Below are the code and all the weights of a small trained network. Each question names an input and a class and asks about switching units off, where a switched-off unit gives its printed mean instead of its output.

import numpy as np


def w(rows, s, z=0):
    codes = np.array(rows[::2]) - 128.0
    scale = np.full(codes.shape[1], s)
    scale[-1] = z or s
    return codes * scale


def f(y):
    return y / 2 * (1 + np.tanh(0.7978845608 * (y + 0.044715 * y**3)))


def log_softmax(a):
    a = a - a.max(-1, keepdims=True)
    return a - np.log(np.exp(a).sum(-1, keepdims=True))


def net(x, mask):
    res = np.array(x, float).reshape(1, 6) / 4 @ E
    y = f(res @ A[0][:, :-1].T + A[0][:, -1])
    res = res + np.where(mask, y, B[0][:, -1]) @ B[0][:, :-1]
    return log_softmax(res[-1] @ U[:, :-1].T + U[:, -1])


A, B = {}, {}
E = w([
[75,27,32,45,177,93,79],'x0',
[165,131,106,122,118,129,122],'x1',
[95,169,104,30,38,225,160],'x2',
[163,119,130,114,115,122,124],'x3',
[121,124,144,123,122,119,133],'x4',
[109,94,117,192,8,164,14],'x5',
],0.013)
A[0] = w([
[99,18,69,171,107,79,86,138],'n1',
[103,158,111,39,116,193,211,164],'n2',
[84,100,40,62,160,83,147,133],'n3',
[103,178,143,142,123,168,254,184],'n4',
[136,135,98,88,221,65,171,224],'n5',
[177,182,127,105,119,114,205,175],'n6',
[147,196,167,220,95,116,137,254],'n7',
[129,175,176,144,36,222,88,102],'n8',
[67,121,63,17,87,95,118,124],'n9',
[98,184,141,21,76,217,134,173],'n10',
],0.011,0.008)
B[0] = w([
[59,21,90,173,77,102,83,206],'n1',
[159,186,97,30,139,157,175,215],'n2',
[122,81,164,67,173,138,36,203],'n3',
[163,138,104,110,140,119,213,217],'n4',
[186,89,221,82,240,60,111,232],'n5',
[193,135,135,77,159,105,202,196],'n6',
[186,217,151,219,95,70,111,253],'n7',
[83,233,80,95,62,110,84,240],'n8',
[38,106,162,80,148,254,89,198],'n9',
[55,233,16,74,148,146,144,238],'n10',
],0.011,0.02)
U = w([
[180,158,194,170,179,36,200,167],'0',
[131,87,197,85,176,59,102,131],'1',
[157,150,182,224,59,89,85,132],'2',
[68,61,84,155,118,70,85,229],'3',
[151,166,101,95,150,113,247,158],'4',
[108,128,151,45,184,171,133,4],'5',
[88,196,84,107,94,74,107,83],'6',
[67,123,109,114,85,214,87,138],'7',
],0.012,0.0035)

Each question gives the input, the list of numbers given to net, and the class t.
The units are the neurons (one row each of A and B). Each row of codes is followed by its name. A weight is (code - 128) times the scale printed after its matrix; where a second scale follows, it is the last column's (A, B and U).
mask holds one flag per neuron, in row order. A switched-off neuron (its flag False) gives its mean, the last column of its row in B, instead of its output. The means were averaged over made-up inputs and are rounded, as every weight is.
A unit's drop is (log p(t) with every unit on - log p(t) with that unit switched off) / (log p(t) with every unit on - log p(t) with every unit switched off).
The circuit of an input: a set's keep is (log p(t) with only the set's units on - log p(t) with every unit switched off) / (log p(t) with every unit on - log p(t) with every unit switched off). Starting from all 10 units, units are removed one at a time, each time the one whose removal leaves the highest keep (on an exact tie, the one counted first), for as long as the keep stays at least 0.8.
circuit, biggest first: the units of the circuit, biggest drop first
top k neurons: the k neurons with the biggest drops, biggest first
drop when u is switched off: that unit's drop, to one decimal
input [-3,-2,1,-1,-1,0], class 4: circuit, biggest first => [n1]
input [-6,8,0,-2,0,-3], class 0: top 2 neurons => [n7 n10]
input [6,-3,2,8,-2,1], class 7: circuit, biggest first => [n9 n1]
input [0,8,-4,1,8,-7], class 0: top 3 neurons => [n9 n1 n6]
input [1,8,-7,-1,1,-6], class 1: top 2 neurons => [n7 n5]
input [-3,4,0,-1,-6,8], class 2: top 3 neurons => [n10 n7 n2]
input [2,5,1,8,-1,-6], class 5: top 3 neurons => [n7 n2 n1]
input [0,2,-1,-4,3,-7], class 0: top 2 neurons => [n5 n9]
input [-8,-8,-1,-3,5,2], class 2: top 2 neurons => [n7 n5]
input [1,4,3,8,7,-2], class 5: top 2 neurons => [n7 n9]
input [2,1,-7,4,-2,0], class 1: top 3 neurons => [n5 n10 n8]
input [1,7,-7,3,1,-4], class 1: top 3 neurons => [n7 n4 n5]
input [1,6,-1,1,2,-7], class 1: top 3 neurons => [n7 n5 n3]
input [6,-7,-2,-2,6,4], class 3: circuit, biggest first => [n1]
input [1,7,-6,-2,2,7], class 3: drop when n1 is switched off => 1.4
input [1,5,-1,3,0,6], class 3: drop when n1 is switched off => 0.4
input [-4,-4,0,8,0,-2], class 0: drop when n2 is switched off => 0.1
